Below is a small trained network, with its code and all its weights. Each question gives an input and a class and asks what happens when units are switched off, that is, made to give their printed mean instead of their output.

import numpy as np


def w(rows, s, z=0):
    codes = np.array(rows[::2]) - 128.0
    scale = np.full(codes.shape[1], s)
    scale[-1] = z or s
    return codes * scale


def f(y):
    return np.maximum(y, 0)


def log_softmax(a):
    a = a - a.max(-1, keepdims=True)
    return a - np.log(np.exp(a).sum(-1, keepdims=True))


def net(x, mask):
    res = np.array(x, float).reshape(1, 7) / 4 @ E
    y = f(res @ A[0][:, :-1].T + A[0][:, -1])
    res = res + np.where(mask, y, B[0][:, -1]) @ B[0][:, :-1]
    return log_softmax(res[-1] @ U[:, :-1].T + U[:, -1])


A, B = {}, {}
E = w([
[116,182,80,120,136,147,138,67,177],'x0',
[124,110,33,127,142,140,254,147,153],'x1',
[68,54,189,45,209,223,53,117,126],'x2',
[115,164,155,219,53,125,96,106,136],'x3',
[169,156,130,123,99,65,139,114,118],'x4',
[65,103,81,229,90,210,161,159,161],'x5',
[114,52,126,93,175,163,130,191,107],'x6',
],0.0093)
A[0] = w([
[125,94,58,130,126,168,174,141,145,88],'neuron 0',
[124,219,149,160,163,119,195,100,117,24],'neuron 1',
[149,222,70,165,29,95,158,69,161,10],'neuron 2',
[117,88,72,132,143,183,243,155,138,14],'neuron 3',
[121,94,144,37,157,187,73,109,134,7],'neuron 4',
[164,146,123,58,91,21,139,160,107,148],'neuron 5',
[122,130,155,250,44,135,94,146,128,115],'neuron 6',
],0.019,0.002)
B[0] = w([
[106,108,137,85,115,96,185,164,106,185],'neuron 0',
[110,157,125,142,122,83,136,103,125,176],'neuron 1',
[37,176,96,186,137,85,123,72,148,253],'neuron 2',
[82,114,139,108,106,160,233,162,137,211],'neuron 3',
[68,123,135,67,145,142,55,108,137,204],'neuron 4',
[255,141,128,96,150,130,148,113,135,204],'neuron 5',
[163,79,136,211,103,170,81,184,103,217],'neuron 6',
],0.019,0.03)
U = w([
[111,109,123,98,108,173,196,149,151,124],'0',
[120,199,73,210,95,98,105,51,159,123],'1',
[254,178,124,111,168,122,113,58,153,10],'2',
[98,108,171,52,186,213,6,70,159,250],'3',
[151,94,137,219,73,200,34,146,99,76],'4',
],0.0067,0.0016)

Each question gives the input, the list of numbers given to net, and the class t.
The units are the neurons (one row each of A and B). Each row of codes is followed by its name. A weight is (code - 128) times the scale printed after its matrix; where a second scale follows, it is the last column's (A, B and U).
mask holds one flag per neuron, in row order. A switched-off neuron (its flag False) gives its mean, the last column of its row in B, instead of its output. The means were averaged over made-up inputs and are rounded, as every weight is.
A unit's drop is (log p(t) with every unit on - log p(t) with that unit switched off) / (log p(t) with every unit on - log p(t) with every unit switched off).
The circuit of an input: a set's keep is (log p(t) with only the set's units on - log p(t) with every unit switched off) / (log p(t) with every unit on - log p(t) with every unit switched off). Starting from all 7 units, units are removed one at a time, each time the one whose removal leaves the highest keep (on an exact tie, the one counted first), for as long as the keep stays at least 0.8.
circuit, biggest first: the units of the circuit, biggest drop first
top k neurons: the k neurons with the biggest drops, biggest first
drop when u is switched off: that unit's drop, to one decimal
input [-6,-6,-8,-6,1,4,-3], class 4: circuit, biggest first	[neuron 6]
input [-3,2,1,1,-4,3,-4], class 4: circuit, biggest first	[neuron 6; neuron 2]
input [0,3,4,5,-1,-3,-3], class 3: top 3 neurons	[neuron 2; neuron 6; neuron 3]
input [2,-7,-2,0,-8,-4,-2], class 3: top 2 neurons	[neuron 2; neuron 6]
input [-4,-8,2,-1,8,-1,1], class 3: top 2 neurons	[neuron 4; neuron 1]
input [-2,7,-6,5,-4,2,1], class 0: top 2 neurons	[neuron 3; neuron 0]
input [7,-4,2,-5,-8,7,-1], class 3: top 3 neurons	[neuron 4; neuron 1; neuron 5]
input [-5,2,-1,1,7,7,4], class 0: top 2 neurons	[neuron 3; neuron 0]
input [1,7,7,8,3,2,-2], class 0: drop when neuron 2 is switched off	0.1
input [-4,-3,-4,0,5,6,-3], class 4: drop when neuron 6 is switched off	3.2
input [-3,-6,4,8,-1,-2,5], class 3: drop when neuron 4 is switched off	5.4
